Here is a tiny trained network, its code and every weight. The questions are about switching its units off for an input and a target symbol, where a switched-off unit gives its printed mean instead of its output.

import numpy as np


def w(rows, s, z=0):
    codes = np.array(rows[::2]) - 128.0
    scale = np.full(codes.shape[1], s)
    scale[-1] = z or s
    return codes * scale


def f(y):
    return y / 2 * (1 + np.tanh(0.7978845608 * (y + 0.044715 * y**3)))


def softmax(a):
    e = np.exp(a - a.max(-1, keepdims=True))
    return e / e.sum(-1, keepdims=True)


def log_softmax(a):
    a = a - a.max(-1, keepdims=True)
    return a - np.log(np.exp(a).sum(-1, keepdims=True))


def net(x, mask):
    ids = ['ΔΘΞΦαβεζηλμπσω'.index(c) for c in x.split()]
    T = len(ids)
    res = E[ids] + P[:T]
    u = 0
    for l in range(2):
        r = res
        for j in range(3):
            rows = slice(3 * j, 3 * j + 3)
            q, k, v = (r @ M[l][rows].T for M in (Q, K, V))
            z = softmax(np.where(np.tri(T) > 0, q @ k.T / 3**0.5, -1e9)) @ v
            o = O[l][rows]
            res = res + np.where(mask[u + j], z, o[:, -1]) @ o[:, :-1]
        u += 3
        y = f(res @ A[l][:, :-1].T + A[l][:, -1])
        res = res + np.where(mask[u : u + 8], y, B[l][:, -1]) @ B[l][:, :-1]
        u += 8
    return log_softmax(res[-1] @ U[:, :-1].T + U[:, -1])


Q, K, V, O, A, B = {}, {}, {}, {}, {}, {}
E = w([
[108,23,214,168,102],'Δ',
[54,120,93,214,234],'Θ',
[205,34,40,146,233],'Ξ',
[111,167,15,110,189],'Φ',
[181,181,136,46,121],'α',
[181,71,196,200,117],'β',
[68,112,115,91,137],'ε',
[114,130,111,183,246],'ζ',
[95,129,122,65,181],'η',
[212,143,103,68,42],'λ',
[192,98,209,61,59],'μ',
[78,166,115,29,130],'π',
[131,90,176,68,189],'σ',
[62,79,184,92,132],'ω',
],0.013)
P = w([
[191,75,146,2,187],'0',
[127,123,154,119,125],'1',
[161,98,178,65,73],'2',
[136,106,160,89,122],'3',
[138,105,164,77,119],'4',
[140,119,170,98,140],'5',
[138,83,180,76,115],'6',
[139,133,162,118,174],'7',
[109,124,161,147,212],'8',
[123,115,171,90,165],'9',
[136,107,204,137,165],'10',
[128,142,155,119,198],'11',
],0.0082)
Q[0] = w([
[114,81,210,98,104],'L0H1',
[245,193,141,144,95],'L0H1',
[55,170,116,149,66],'L0H1',
[157,28,118,167,136],'L0H2',
[179,74,169,175,202],'L0H2',
[175,107,195,123,48],'L0H2',
[43,120,144,115,103],'L0H3',
[36,50,112,128,101],'L0H3',
[128,205,78,254,6],'L0H3',
],0.0096)
K[0] = w([
[157,180,153,74,146],'L0H1',
[94,100,109,157,150],'L0H1',
[109,180,172,178,101],'L0H1',
[110,180,101,108,154],'L0H2',
[148,120,103,80,164],'L0H2',
[127,162,97,129,150],'L0H2',
[145,178,169,125,118],'L0H3',
[113,125,166,84,181],'L0H3',
[41,253,161,137,114],'L0H3',
],0.013)
V[0] = w([
[137,171,80,199,201],'L0H1',
[108,101,137,188,177],'L0H1',
[181,151,72,90,101],'L0H1',
[78,171,91,68,183],'L0H2',
[87,132,157,164,146],'L0H2',
[154,177,31,176,98],'L0H2',
[138,92,214,85,46],'L0H3',
[1,158,127,152,13],'L0H3',
[96,80,107,123,104],'L0H3',
],0.0092)
O[0] = w([
[101,18,90,99,110,48],'L0H1',
[99,46,212,167,78,93],'L0H1',
[137,141,113,222,193,143],'L0H1',
[23,217,24,109,243,132],'L0H2',
[86,79,173,135,110,105],'L0H2',
[155,107,32,243,203,46],'L0H2',
[130,169,128,254,103,209],'L0H3',
[38,85,67,117,53,9],'L0H3',
[155,175,174,145,37,129],'L0H3',
],0.0058,0.012)
A[0] = w([
[105,173,147,184,175,185],'L0N1',
[166,143,29,148,96,128],'L0N2',
[92,122,132,98,254,7],'L0N3',
[220,108,132,77,163,104],'L0N4',
[100,185,128,74,104,88],'L0N5',
[91,124,185,176,208,253],'L0N6',
[71,187,105,114,183,170],'L0N7',
[204,53,151,85,155,40],'L0N8',
],0.0079,0.0035)
B[0] = w([
[126,199,107,63,72,212],'L0N1',
[109,93,241,233,169,115],'L0N2',
[95,76,145,121,160,169],'L0N3',
[98,255,125,163,172,237],'L0N4',
[94,95,86,36,154,151],'L0N5',
[172,139,135,62,54,254],'L0N6',
[214,155,139,130,175,159],'L0N7',
[40,158,144,160,181,176],'L0N8',
],0.0076,0.0079)
Q[1] = w([
[181,124,101,164,113],'L1H1',
[195,192,210,95,171],'L1H1',
[64,52,109,167,149],'L1H1',
[28,84,95,208,130],'L1H2',
[175,189,198,2,130],'L1H2',
[186,185,190,163,135],'L1H2',
[243,181,180,54,120],'L1H3',
[22,70,146,116,79],'L1H3',
[84,70,38,122,122],'L1H3',
],0.0092)
K[1] = w([
[115,83,122,182,141],'L1H1',
[138,133,248,163,150],'L1H1',
[111,122,141,150,81],'L1H1',
[164,136,86,165,74],'L1H2',
[104,145,174,158,160],'L1H2',
[68,137,125,173,183],'L1H2',
[113,109,175,135,197],'L1H3',
[191,144,141,99,105],'L1H3',
[135,85,72,129,98],'L1H3',
],0.014)
V[1] = w([
[114,93,119,120,185],'L1H1',
[108,127,72,208,119],'L1H1',
[106,128,199,93,161],'L1H1',
[145,107,2,75,187],'L1H2',
[184,206,164,187,126],'L1H2',
[165,157,65,79,129],'L1H2',
[144,150,163,93,130],'L1H3',
[23,105,106,63,38],'L1H3',
[119,103,157,60,89],'L1H3',
],0.01)
O[1] = w([
[140,126,224,134,255,115],'L1H1',
[106,65,89,54,114,41],'L1H1',
[152,166,180,130,156,206],'L1H1',
[65,94,153,22,155,97],'L1H2',
[130,133,45,205,150,231],'L1H2',
[16,154,143,92,99,150],'L1H2',
[135,198,150,120,146,195],'L1H3',
[164,204,195,132,81,5],'L1H3',
[146,157,190,137,91,111],'L1H3',
],0.0075,0.029)
A[1] = w([
[146,103,143,61,189,254],'L1N1',
[131,134,85,118,127,204],'L1N2',
[213,112,202,165,46,153],'L1N3',
[254,168,178,140,124,83],'L1N4',
[184,151,107,120,208,197],'L1N5',
[152,118,70,179,147,174],'L1N6',
[102,197,138,182,103,194],'L1N7',
[190,155,124,155,175,49],'L1N8',
],0.0084,0.0028)
B[1] = w([
[124,159,165,134,63,179],'L1N1',
[179,52,150,80,108,153],'L1N2',
[105,113,51,59,164,175],'L1N3',
[137,54,74,116,168,245],'L1N4',
[118,71,124,150,37,252],'L1N5',
[145,64,154,103,3,222],'L1N6',
[105,165,158,91,153,240],'L1N7',
[97,90,151,153,119,242],'L1N8',
],0.0071,0.024)
U = w([
[215,105,59,71,202,169],'Δ',
[220,53,202,13,75,148],'Θ',
[87,65,139,137,142,16],'Ξ',
[91,55,135,58,113,232],'Φ',
[44,186,2,130,186,45],'α',
[197,24,184,126,111,112],'β',
[151,144,130,63,88,129],'ε',
[175,75,210,115,126,88],'ζ',
[120,155,165,108,102,121],'η',
[96,79,70,58,93,3],'λ',
[82,200,112,190,60,128],'μ',
[104,141,133,76,88,232],'π',
[163,156,127,203,237,134],'σ',
[208,191,64,57,193,206],'ω',
],0.0052,0.0026)

Each question gives the input, a string of symbols that net reads in full, and the target symbol t.
The units are the heads (3 rows each of Q, K, V and O) and the neurons (one row each of A and B). Each row of codes is followed by its name. A weight is (code - 128) times the scale printed after its matrix; where a second scale follows, it is the last column's (O, A, B and U).
mask holds one flag per unit, layer by layer, with each layer's heads first. A switched-off unit (its flag False) gives its mean, the last column of its rows in O or B, instead of its output. The means were averaged over made-up inputs and are rounded, as every weight is.
A unit's drop is (log p(t) with every unit on - log p(t) with that unit switched off) / (log p(t) with every unit on - log p(t) with every unit switched off).
The circuit of an input: a set's keep is (log p(t) with only the set's units on - log p(t) with every unit switched off) / (log p(t) with every unit on - log p(t) with every unit switched off). Starting from the 12 units with the biggest drops (on a tie, the unit counted first), units are removed one at a time, each time the one whose removal leaves the highest keep (on an exact tie, the one counted first), for as long as the keep stays at least 0.8.
units of the circuit, in order: the units of the circuit, biggest drop first
k most important neurons: the k neurons with the biggest drops, biggest first
k most important neurons of layer l: the k neurons of layer l with the biggest drops, biggest first
which heads matter: for each layer, one digit per head in row order, 1 if its drop is at least 0.15 and else 0, layers parted by /
input σ Θ μ μ Ξ, target σ: which heads matter : 011 / 100
input π β μ, target π: which heads matter : 010 / 010
input β ω μ μ λ, target β: 4 most important neurons : [L0N8; L1N6; L0N1; L0N4]
input ω ω Δ β μ, target ω: which heads matter : 000 / 001
input μ μ Θ ω π, target μ: units of the circuit, in order : [L1H2; L0H3; L1H1; L0H2]
input λ λ α μ, target λ: 2 most important neurons : [L1N6; L0N2]
input μ σ Φ Θ Φ ζ λ Θ, target μ: units of the circuit, in order : [L1N3; L1N4]
input Θ α Θ η Φ Φ, target Θ: units of the circuit, in order : [L1H2; L0H1; L0H3]
input Δ μ ε Δ Θ, target Δ: 3 most important neurons : [L1N3; L1N4; L0N8]
input Θ η μ π μ Ξ μ η ω β σ, target σ: units of the circuit, in order : [L1N6; L0H3; L1H1]
input Θ μ α Θ ω β Δ α, target Θ: units of the circuit, in order : [L1H2; L0H1; L0H2]
input β ζ β, target β: which heads matter : 010 / 010
input λ ω η Δ Θ, target λ: which heads matter : 110 / 101
input σ μ α λ μ μ β ω α, target σ: which heads matter : 011 / 100
input Θ Δ σ β α Φ α, target Θ: units of the circuit, in order : [L1H2; L0H1]
input Δ β α β α ω, target Δ: 3 most important neurons : [L1N3; L1N4; L0N8]
input μ μ α, target μ: units of the circuit, in order : [L1H2; L0H3; L1H1]
input Δ λ μ α Δ μ σ μ, target Δ: 3 most important neurons of layer 1 : [L1N3; L1N4; L1N1]
input λ σ α μ, target λ: 2 most important neurons : [L0N2; L0N6]
input Δ μ ω μ μ μ Δ Δ ω β β μ, target Δ: which heads matter : 010 / 011
input μ ζ Φ μ π Φ β π Θ η, target μ: most important neuron of layer 0 : [L0N6]
input Φ μ Ξ, target Φ: which heads matter : 110 / 111
input ω α η α μ Δ η Φ σ, target ω: 2 most important neurons : [L0N6; L1N6]
input β π π μ μ Θ Δ σ β ζ Φ, target β: 4 most important neurons : [L0N8; L1N6; L0N4; L0N1]
input σ Ξ Δ ω μ Δ Ξ α μ, target σ: 2 most important neurons : [L1N6; L0N4]
input μ Θ ζ μ β, target μ: which heads matter : 101 / 110
input Δ ω ω α μ ω σ μ β β β, target Δ: 4 most important neurons : [L1N3; L1N4; L0N8; L0N6]
input α ω Δ Δ λ α ω Δ ω, target α: 3 most important neurons of layer 1 : [L1N6; L1N5; L1N8]
input λ μ ω ω σ Ξ σ, target σ: 3 most important neurons : [L1N6; L0N3; L0N4]
input ω μ ε Φ α, target ω: which heads matter : 010 / 011
